(in the rows, 128 means zero)
Here are made-up nodes, facts about them, and rows of numbers that follow some of those facts. Name the node behind each unnamed row.

Some facts about the nodes:
q544 | ρ q298 | ψ q219, q772 | λ 107
q866 | ψ q509, q510 | λ 318
q135 | ψ q190 | λ 107
q190 | λ 70
q21 | μ q107, q325, q260, q537, q411, q591 | λ 70
q96 | ρ q162 | λ 881
q543 | ρ q510 | λ 107
q232 | ψ q934, q580 | λ 107
q507 | μ q966, q232, q272, q976, q967, q217 | λ 70
q183 | μ q752, q826, q870, q35, q678 | λ 107
q721 | ψ q927, q625 | λ 107
q228 | ρ q190, q790, q576 | ψ q208, q217 | λ 881
q18 | μ q78, q178, q123, q260, q927, q576 | λ 107
q984 | λ 337
q245 | ψ q190, q397, q510 | λ 107
q567 | ψ q19 | λ 107
q814 | λ 107
q965 | μ q199, q78, q625, q829 | ρ q93 | λ 318
q805 | μ q392, q867, q509, q857, q217 | ρ q365 | λ 107
q614 | ψ q208 | λ 881
q897 | λ 70
q917 | ψ q19 | λ 70
q752 | ρ q272 | λ 560
q116 | λ 107
q217 | λ 107
q555 | μ q223, q885 | λ 107
q392 | λ 337
q61 | μ q43, q567, q638, q857, q328 | ψ q819 | λ 107
q718 | ρ q790 | ψ q268, q397, q580 | λ 107
q451 | μ q826, q638 | λ 107
q535 | μ q199, q917, q35 | λ 107
q35 | λ 70
q429 | μ q396, q718, q552 | ψ q183, q749 | λ 107
q328 | λ 107
q927 | ρ q387 | λ 881
q742 | λ 107
q743 | λ 290
q436 | μ q826, q897, q819, q123, q141 | ρ q614 | ψ q475, q509 | λ 107
q162 | ρ q618 | λ 107
q678 | ψ q632, q790, q556, q934 | λ 107
q105 | ψ q475, q272 | λ 107
q509 | λ 70
q398 | λ 881
q826 | λ 70
q819 | λ 70
q829 | ψ q581 | λ 318
q981 | λ 318
q444 | λ 70
q620 | μ q880, q814 | λ 70
q475 | λ 107
q19 | λ 107
q495 | ψ q965 | λ 560
q769 | ρ q610 | λ 107
q341 | ψ q983, q956 | λ 107
q275 | λ 318
q618 | ρ q614 | ψ q365 | λ 107
q226 | ψ q507, q107, q901, q981 | λ 290
q967 | ρ q135 | ψ q965, q415 | λ 70
q821 | ρ q96 | λ 318
q411 | ρ q718 | ψ q173 | λ 881
q414 | μ q411, q829 | ρ q640 | ψ q268, q398, q325, q901 | λ 560
q954 | μ q581, q981, q510 | ψ q934 | λ 107
q996 | μ q223, q537, q267 | ρ q78 | λ 107
q391 | ρ q451 | λ 107
q870 | λ 70
q365 | μ q105, q870, q341 | ρ q618 | λ 70
q60 | ρ q790 | λ 107
q581 | λ 107
q783 | ψ q996, q208, q814 | λ 107
q482 | ρ q510 | λ 290
q134 | ψ q981 | λ 107
q754 | μ q400, q880, q618, q807 | ψ q199, q162, q18, q387 | λ 107
q880 | λ 337
q107 | λ 107
q749 | μ q116, q134, q96, q178, q391, q821 | λ 337
q167 | μ q567, q78, q777, q614, q576, q537 | λ 290
q396 | ψ q444, q325 | λ 107
q610 | ρ q790, q162 | λ 337
q556 | μ q475, q173, q392 | λ 107
q78 | ρ q240 | λ 107
q260 | ρ q718 | ψ q400 | λ 107
q983 | μ q475, q78, q482, q270, q141 | λ 560
q15 | μ q19, q134, q938, q718 | λ 107
q625 | ρ q544 | λ 70
q510 | ρ q790 | λ 318
q956 | λ 318
q776 | μ q290, q96, q397, q245, q885, q618, q411 | λ 70
q576 | ρ q162 | ψ q744, q328 | λ 881
q240 | ρ q790, q510, q984 | ψ q365, q19 | λ 290
q148 | λ 337
q580 | ρ q546 | λ 70
q857 | ψ q638, q415, q938, q18 | λ 107
q397 | λ 70
q272 | λ 560
q976 | λ 107
q938 | ρ q510 | λ 107
q259 | ρ q431 | λ 290
q431 | ψ q742, q107, q814 | λ 337
q537 | ψ q543, q267 | λ 70
q658 | ψ q743, q610, q938 | λ 107
q141 | λ 70
q807 | ψ q475, q391, q821 | λ 107
q934 | λ 70
q867 | ψ q581, q897, q60 | λ 70
q178 | λ 107
q415 | μ q966, q826, q240 | ρ q790 | λ 318
q546 | ρ q984 | λ 290
q93 | ψ q976 | λ 560
q268 | μ q290, q591 | ρ q365 | λ 107
q885 | λ 70
q363 | μ q638, q391, q870, q625 | λ 107
q445 | μ q245, q325, q967, q866 | ρ q208 | λ 290
q288 | μ q610, q618, q821, q591 | ψ q35 | λ 107
q219 | μ q567, q495, q966, q217 | ρ q984, q267 | λ 70
q354 | μ q19, q325 | ψ q776 | λ 107
q199 | λ 107
q487 | μ q544, q819, q267, q829 | λ 70
q223 | λ 881
q790 | λ 318
q270 | ρ q392 | ψ q805, q752, q814 | λ 70
q333 | μ q392, q537, q298 | λ 290
q43 | ψ q605, q35 | λ 318
q419 | μ q173, q123 | ρ q984 | λ 107
q157 | μ q546, q260, q341, q814 | ρ q790 | λ 107
q638 | λ 337
q744 | μ q769, q387, q60, q226 | λ 107
q298 | λ 318
q173 | λ 70
q632 | λ 70
q378 | ψ q632, q148 | λ 318
q906 | ρ q718 | λ 70
q400 | λ 107
q777 | ψ q19, q897, q259, q790, q984 | λ 881
q552 | ψ q605, q581 | λ 107
q966 | ψ q555, q404, q60 | λ 107
q605 | λ 107
q772 | ρ q610 | λ 318
q290 | ψ q870, q556 | λ 881
q267 | ρ q500 | λ 107
q591 | ρ q790 | ψ q475, q333 | λ 560
q995 | μ q742, q199, q96, q398 | ρ q190 | ψ q268 | λ 290
q208 | λ 70
q500 | μ q78, q819, q208, q678, q148 | ρ q78 | λ 318
q325 | λ 70
q613 | μ q976, q510, q984 | ψ q392, q546, q927 | λ 290
q901 | λ 290
q200 | ψ q965, q938, q790 | λ 107
q640 | λ 290
q387 | ρ q190, q96, q162 | λ 70
q404 | μ q275, q897, q783 | λ 70
q123 | λ 70

Known rows:
[128 140 142 132 130 135 140 112 132 118 144 148 138 107 125 143 109 115
 130 125 125 139 115 131 127 122 162 145 127 130] -> q743
[140 119 123 141 156 144 139 128 130 118 121 105 159 119 135 118 113 118
 125 126 107 105  99 127 136 116  84 137 136 130] -> q580
[127 108 128 129 141 120 142 126 124 117 140 127 143 133 149 118 141 132
 121 132 133 125 132 132 148 110 103 134 131 131] -> q260
[117 137 119 143 125 105 126 116 106 137  94 125 103 127 131 123 161 133
 101 121 140 155 106 125 149 115 164 132 117 130] -> q105
[133 110 112 120 147 120 139 124 115 113 134 138 120 117 149 116 125 121
 117 133 118 117 105 128 150 114  90 137 124 130] -> q411
[122 126 119 131 128 103 122 122 103 109 140 165 102 109 127 136 121 120
 116 129 131 149 118 123 139 119 134 142 112 131] -> q290
[117 120 144 124 124 108 128 137 113 104 160 202 115 121 117 142 132 125
 115 127 150 166 141 129 133 113 151 144 106 135] -> q200
[120 135 126 152 123 122 134 130 130 131 135  72 145 104 140 136 124 121
 134 138 114 121 134 128 133 136  78 136 156 123] -> q742
[138 130 127 116 154 141 157 117 137 103 106 120 119  92 138 131 144 132
 112 139 107 146 120 126 149 106 108 135 121 127] -> q96
[126 155 122 143 132 136 136 118 130 135  93  89 124 110 131 135 120 127
 120 125 107 126 102 122 137 122 137 136 128 127] -> q190
[126 137 136 148 126 133 139 117 126 121 125 121 144 110 124 143 112 122
 134 124 125 135 129 127 123 122 147 139 127 132] -> q605
[136 114 127 146 147 136 139 129 131 123 133 101 170 132 144 115 134 122
 133 128 121 104 126 133 141 118 100 135 138 137] -> q543
[132 108 124 168 140 147 132 154 138 118 132  76 159 129 126 120 129 126
 135 142 118 119 140 126 138 124  10 128 143 132] -> q752
[140 146 131 133 122 133 117 126 126 130  99 129 133 120 111 144 139 125
 118 133 126 104 148 128 127 140 111 128 136 119] -> q183
[114 119 141 122 122 108 128 139 110 106 152 183 117 128 122 144 140 123
 108 130 151 170 139 129 138 117 148 140 109 131] -> q678
[111 137 124 132 131 113 130 140 112 120 146 112 119  99 143 136 134 116
 116 139 113 137 108 122 140 127  57 135 128 121] -> q614
[125 135 139 150 124 135 139 115 125 118 125 123 154 110 118 146 111 120
 140 123 122 135 134 128 118 123 154 140 124 135] -> q581
[129 143 140 130 119 109 111 132 114 132 126 148 111 121 126 143 145 130
 112 134 133 110 154 124 137 127 116 125 131 124] -> q61
[118 130 123 155 126 136 130 152 120 107 110 127 137 129 102 145 105 126
 120 127 121 141 144 116 116 119  99 137 104 135] -> q148

Name these rows:
No name comes twice in this set of rows, the named rows included.
[129 119 119 126 151 126 146 133 123 115 147 130 167 141 132 108 129 122
 122 130 129 124 116 134 132 118  74 129 120 132] | q78
[137 107 138 129 150 126 147 114 118 103 150 155 131 114 128 124 134 132
 118 135 135 153 135 130 147 103 123 131 124 134] | q618
[115  96 124 127 124 121 132 154 136 120 104 115 125 147 178 114 150 143
 123 131 133 102 133 138 173 115 120 149 139 136] | q718
[127 107 135 134 130 153 149 143 149 105 113 111 159 132 157 131 112 135
 148 126 119  95 150 139 144 116 139 151 128 143] | q60
[125 156 126 132 115 131 129 148 126 119 116 131 126 135 104 139 113 137
 124 134 126 111 169 120 120 129 100 124 113 125] | q983
[136 137 111 148 122 124 113 134 118 119 101 132 106 129  96 138  94 132
 122 131 120 103 160 113 130 128  90 127 130 128] | q749
[137 137 129 135 122 112 117 107 113 130 127 144 114 113 117 138 124 130
 124 132 128 106 152 123 139 126 141 130 134 123] | q15
[148 145 112 134 129 118 118  96 118 128 124 142 101 104 113 134  90 124
 125 130 116  94 137 120 140 130 145 134 141 122] | q776
[132 119 135 135 143 134 147 128 133 117 123 111 142 123 144 118 143 131
 126 133 124 129 128 131 146 111 107 135 132 134] | q769
[147 137 114 106 150 131 134 137 122 108 142 160 146 130 124 105 129 109
 122 134 129  89 120 132 133 125  62 118 116 121] | q500
[138 125 116 138 143 152 147 133 138 110 116 107 139 104 145 119 131 117
 130 131 115 113 106 131 144 119 103 131 118 132] | q772
[119 128 122 147 120 106 126 134 117 130 148 102 130 113 139 133 141 124
 123 137 131 138 130 126 148 130  90 136 149 125] | q134
[125 160 118 106 123 115 131 126 119 122 121 152 108 122 114 137 105 125
 116 132 120 112 132 124 129 130 121 132 123 117] | q487

The same nodes again, as new rows of numbers:
Some rows with their names:
[127 153 138 149  54  97 155 130  76 142 127 147 193 146 156 173 155 171
 135 160 105 140 118 131  82 118 153 129 150 140 129 100  68 110] -> q829
[118 149 124 137 121 103 143 146  98 151 100 100 172 149 172 162 176 150
 131 107  97 113 146 139 101  90 160 140 141 150 123 136  75 107] -> q870
[115 163 137 136 130  82 111 145  94 148 107  97 155 160 153 154 191 162
 130 107  88 124 140 111 115  84 164 150 136 170 104  98  98 100] -> q805
[111 151 122 132 115 100 138 148  97 153 106  96 186 155 167 145 180 157
 139 105  99 123 144 140 109  89 163 139 134 147 127 127  83  99] -> q742
[123 139 132 137 133  89 127 152  99 151 106 103 151 139 145 180 163 139
 141 110  93 130 155 105  95  69 160 152 132 150 136 119 102 111] -> q365
[121 170 118 139 115  80 121 146  95 148  94 108 167 163 178 157 178 157
 128 109  85 109 132 126 111  90 156 144 146 170 108 135  66 109] -> q482
[113 141 145 135 133  97 131 149  99 150 114  89 162 150 148 153 181 151
 132 107  97 129 147 112 110  85 167 142 133 148 120 101 103 104] -> q555
[116 171 123 139 121  86 124 146 100 152  94 115 179 173 189 145 169 158
 121 110  78 122 133 115 113  92 152 141 151 161 119 129  74 103] -> q821
[118 145 142 148 143  97 128 150  99 146 108 101 159 150 155 159 163 143
 124 116  95 121 145 105 114  91 162 140 144 138 115 104  93 114] -> q500
[127 149 129 134  42  90 149 136  79 154 129 146 199 145 147 174 159 172
 161 147 104 159 131 133  68  93 155 142 133 147 159 108  85  95] -> q618
[146 176 172 140  37  91 137 120  90 171 112 171 194 169 215 155 175 165
 120 137  81 150 127 102  54 104 149 152 163 166 145  97  66  95] -> q591
[126 151 146 151  69  97 151 128  79 141 129 146 183 148 148 177 154 168
 130 160 101 145 121 118  81 113 153 129 150 141 131  90  79 108] -> q378
[101 181  94 182 148 130 124 109  91 134  98 101 202 170 139 165 212 148
 135 123  95 140 141 173  97  81 169 138 129 150 129 103  79  75] -> q581
[125 164 143 177  92 114 137 100  77 134 125 143 181 150 131 196 184 153
 125 163  95 158 125 124  67 100 161 137 143 147 135  65  87  94] -> q613
[114 141 146 137 132  95 128 148  96 151 113  90 163 149 148 154 182 151
 134 107  98 127 148 113 108  85 166 144 132 147 117 101 102 104] -> q183
[126 131 115 172  88 187 101 115 128 133 117  40 169 138 191 154 140 150
 110 121 117 101 161 153  79  81 165 157 150  92 171 121  81 118] -> q272
[125 140 160 138  62  92 152 130  80 147 140 131 175 142 137 171 173 175
 133 151 103 154 128 112  77 107 160 135 138 149 133  73 101 101] -> q288
[137 157 103 136  37  71 127 143  74 152 119 163 196 136 127 194 138 162
 195 147 100 169 142 124  59  64 151 160 119 150 181 124  88  90] -> q567
[142 156 177 132  38 110 151 122  77 182 123 160 221 162 193 142 178 169
 135 129  94 148 141 118  55 105 162 158 142 137 159  91  79  89] -> q105

Name these rows:
No name comes twice in this set of rows, the named rows included.
[116 147 136 152 147 108 132 136  99 145 105  97 156 148 151 172 186 140
 120 113  93 125 148 119 101  83 165 145 139 151 119 106  95 107] | q507
[137 154 172 131  36 108 154 124  80 177 124 156 220 160 190 143 176 172
 134 132  94 152 140 119  57 105 161 151 144 140 161  94  81  90] | q807
[112 165 136 125 130  76 149 156  90 168  95 128 195 170 176 142 197 148
 142  97  87 133 141 128 107  88 160 137 133 166 120 128  81  90] | q391
[112 155  72 123 110  70 121 167 107 149 100 119 189 151 142 177 138 146
 183 113  86 170 156 116  86  33 150 153 116 157 192 157 108  87] | q19
[104 134 145 125  72  90 173 131 103 137 146 123 189 153 149 169 167 181
 113 161  91 194 118 103  69  97 152 113 147 162 163  75 123  87] | q429
[125 149 148 140  57  96 151 127  77 151 133 137 190 146 145 168 174 174
 139 147 104 151 127 127  74 107 160 137 139 148 137  84  88  96] | q721
[139 159 104 146  46  76 130 137  76 148 114 167 190 134 135 203 132 151
 183 154  96 162 136 119  56  67 148 157 129 148 178 128  78 101] | q240
[120 149 122 138 119  99 138 147  94 152  98 104 171 145 165 166 172 148
 139 107 100 110 148 139 101  86 161 145 138 149 123 140  73 110] | q897
[109 184 105 184 152 126 121 115  95 138  90 113 203 175 162 164 190 138
 124 123  86 135 140 150  98  83 163 140 143 138 131 109  71  88] | q510
[100 141 124 122  56  93 183 130 104 139 139 129 210 160 167 161 167 188
 118 162  92 193 112 129  66 103 148 106 149 160 172 101 102  80] | q396
[118 147 137 130  48  95 165 131  85 149 135 136 200 151 160 162 170 181
 135 151 101 162 120 136  72 109 154 126 143 151 151 100  86  92] | q134
[116 129 143 145 136 124 158 142 101 153 112  92 177 139 158 167 173 135
 126 111 106 124 154 134  91  89 167 135 137 125 138 120  90 108] | q190
[120 156 126 147 124 100 130 152  91 151  98 107 180 152 170 153 163 148
 137 111  99 106 142 130 114  96 159 141 145 136 117 132  67 112] | q275
[109 159 104 178 156 142 144 123  96 142  93 110 195 154 150 179 175 128
 132 120 103 135 157 165  90  77 164 136 139 121 145 126  81  93] | q984
[111 155 119 143 121 107 135 143  94 154 102  97 188 157 161 149 186 154
 140 106  99 122 145 145 106  88 165 141 132 145 124 121  80  97] | q217

